Below is a small trained network, with its code and all its weights. Each question gives an input and a class and asks what happens when units are switched off, that is, made to give their printed mean instead of their output.

import numpy as np


def w(rows, s, z=0):
    codes = np.array(rows[::2]) - 128.0
    scale = np.full(codes.shape[1], s)
    scale[-1] = z or s
    return codes * scale


def norm(h):
    return h / np.sqrt((h * h).mean(-1, keepdims=True) + 1e-5)


def f(y):
    return y / 2 * (1 + np.tanh(0.7978845608 * (y + 0.044715 * y**3)))


def log_softmax(a):
    a = a - a.max(-1, keepdims=True)
    return a - np.log(np.exp(a).sum(-1, keepdims=True))


def net(x, mask):
    res = np.array(x, float).reshape(1, 6) / 4 @ E
    u = 0
    for l in range(2):
        y = f(norm(res) @ A[l][:, :-1].T + A[l][:, -1])
        res = res + np.where(mask[u : u + 3], y, B[l][:, -1]) @ B[l][:, :-1]
        u += 3
    return log_softmax(norm(res)[-1] @ U[:, :-1].T + U[:, -1])


A, B = {}, {}
E = w([
[52,124,70,145,156,116,90,87,160,222,135,48],'x0',
[144,57,121,177,212,39,154,205,113,173,4,160],'x1',
[70,18,154,149,54,167,115,223,192,47,137,65],'x2',
[160,186,163,175,24,134,215,166,196,220,113,121],'x3',
[122,65,139,174,26,49,90,68,92,155,124,176],'x4',
[87,69,151,54,134,225,114,167,114,227,141,211],'x5',
],0.0029)
A[0] = w([
[29,124,73,95,130,84,99,99,138,235,128,2,74],'0.n1',
[134,61,112,193,46,67,81,85,80,146,171,180,20],'0.n2',
[121,189,112,74,201,160,163,172,192,102,119,93,4],'0.n3',
],0.0042,0.0021)
B[0] = w([
[211,141,183,90,88,135,178,171,84,32,124,196,254],'0.n1',
[44,221,98,171,223,176,214,174,101,138,171,75,195],'0.n2',
[37,167,117,254,114,133,151,162,45,197,176,114,174],'0.n3',
],0.0072,0.002)
A[1] = w([
[151,187,212,136,51,144,221,129,246,230,64,85,45],'1.n1',
[7,142,179,98,180,94,3,34,235,232,75,11,3],'1.n2',
[47,35,172,196,23,44,173,9,35,150,145,158,2],'1.n3',
],0.0036,0.0046)
B[1] = w([
[108,68,89,71,225,105,55,84,70,38,149,132,254],'1.n1',
[59,237,209,100,216,122,52,245,61,32,124,103,39],'1.n2',
[54,201,152,171,222,196,162,230,37,129,201,104,48],'1.n3',
],0.011,0.0014)
U = w([
[71,47,40,54,255,108,15,80,47,39,147,92,41],'0',
[22,224,89,230,211,213,230,241,28,173,197,68,121],'1',
[173,83,99,140,68,127,157,102,193,173,102,124,248],'2',
[162,93,112,130,77,118,183,94,207,169,111,133,241],'3',
[228,155,219,80,85,118,195,217,67,35,116,201,61],'4',
[139,82,115,146,86,120,146,89,193,176,102,123,215],'5',
[109,176,182,129,80,105,87,140,206,196,65,105,3],'6',
[23,232,253,108,144,91,15,157,246,227,67,50,1],'7',
],0.0088,0.0079)

Each question gives the input, the list of numbers given to net, and the class t.
The units are the neurons (one row each of A and B). Each row of codes is followed by its name. A weight is (code - 128) times the scale printed after its matrix; where a second scale follows, it is the last column's (A, B and U).
mask holds one flag per neuron, layer by layer. A switched-off neuron (its flag False) gives its mean, the last column of its row in B, instead of its output. The means were averaged over made-up inputs and are rounded, as every weight is.
A unit's drop is (log p(t) with every unit on - log p(t) with that unit switched off) / (log p(t) with every unit on - log p(t) with every unit switched off).
The circuit of an input: a set's keep is (log p(t) with only the set's units on - log p(t) with every unit switched off) / (log p(t) with every unit on - log p(t) with every unit switched off). Starting from all 6 units, units are removed one at a time, each time the one whose removal leaves the highest keep (on an exact tie, the one counted first), for as long as the keep stays at least 0.8.
circuit, biggest first: the units of the circuit, biggest drop first
unit that matters most: the unit with the biggest drop
k most important neurons: the k neurons with the biggest drops, biggest first
top k neurons in layer l: the k neurons of layer l with the biggest drops, biggest first
drop of u: that unit's drop, to one decimal
input [-6,8,-5,-6,-7,-3], class 3: 2 most important neurons	1.n1, 0.n1
input [-5,8,-7,-6,2,-7], class 3: top 2 neurons in layer 0	0.n1, 0.n3
input [8,7,6,-5,7,1], class 4: top 2 neurons in layer 0	0.n1, 0.n3
input [0,-5,-2,4,-7,-4], class 1: circuit, biggest first	0.n3
input [6,-2,-7,-3,-2,4], class 2: 3 most important neurons	0.n1, 1.n1, 0.n2
input [-5,2,6,-3,-3,3], class 2: circuit, biggest first	0.n1, 1.n1
input [-6,3,5,7,2,-4], class 0: circuit, biggest first	1.n1, 0.n1
input [0,-3,1,8,8,-8], class 0: circuit, biggest first	1.n1, 0.n3
input [-6,-5,6,-5,2,-2], class 2: 4 most important neurons	1.n1, 0.n1, 0.n3, 1.n3
input [-7,5,-8,-1,8,6], class 1: circuit, biggest first	1.n3, 0.n1
input [0,6,3,-2,-4,2], class 3: 2 most important neurons	1.n1, 0.n2
input [-5,-4,3,-6,2,-7], class 5: circuit, biggest first	1.n1, 0.n1
input [1,-8,4,8,8,1], class 0: 2 most important neurons	1.n1, 0.n3
input [-3,2,-7,0,8,-6], class 1: unit that matters most	1.n3
input [8,3,2,-5,-7,-6], class 4: 2 most important neurons	0.n1, 0.n2
input [-5,8,7,-1,8,-8], class 1: 2 most important neurons	1.n3, 0.n2
input [2,4,-4,-5,3,-6], class 5: 3 most important neurons	1.n1, 0.n3, 1.n2
input [1,-6,-8,-3,-8,-6], class 1: 3 most important neurons	0.n3, 1.n1, 0.n1
input [-8,-6,6,8,-3,-2], class 0: 2 most important neurons	1.n1, 0.n1
input [8,-6,5,3,-4,-3], class 4: circuit, biggest first	0.n1
input [7,6,-4,-4,1,0], class 4: 3 most important neurons	0.n1, 1.n1, 1.n2
input [-7,3,-7,1,-8,-7], class 1: 2 most important neurons	0.n3, 0.n1
input [7,4,-4,-5,2,-5], class 4: 2 most important neurons	0.n1, 1.n1
input [5,7,4,-5,-6,-8], class 5: 2 most important neurons	1.n1, 0.n2
input [-2,-4,-6,-5,0,7], class 5: 2 most important neurons	1.n1, 0.n1
input [-7,-8,-4,-5,1,5], class 3: top 2 neurons in layer 1	1.n1, 1.n3
input [-2,-1,3,1,-6,5], class 1: unit that matters most	0.n3
input [7,-4,-1,3,-4,2], class 4: drop of 0.n1	0.9
input [7,-8,-2,8,6,0], class 0: drop of 0.n3	0.1
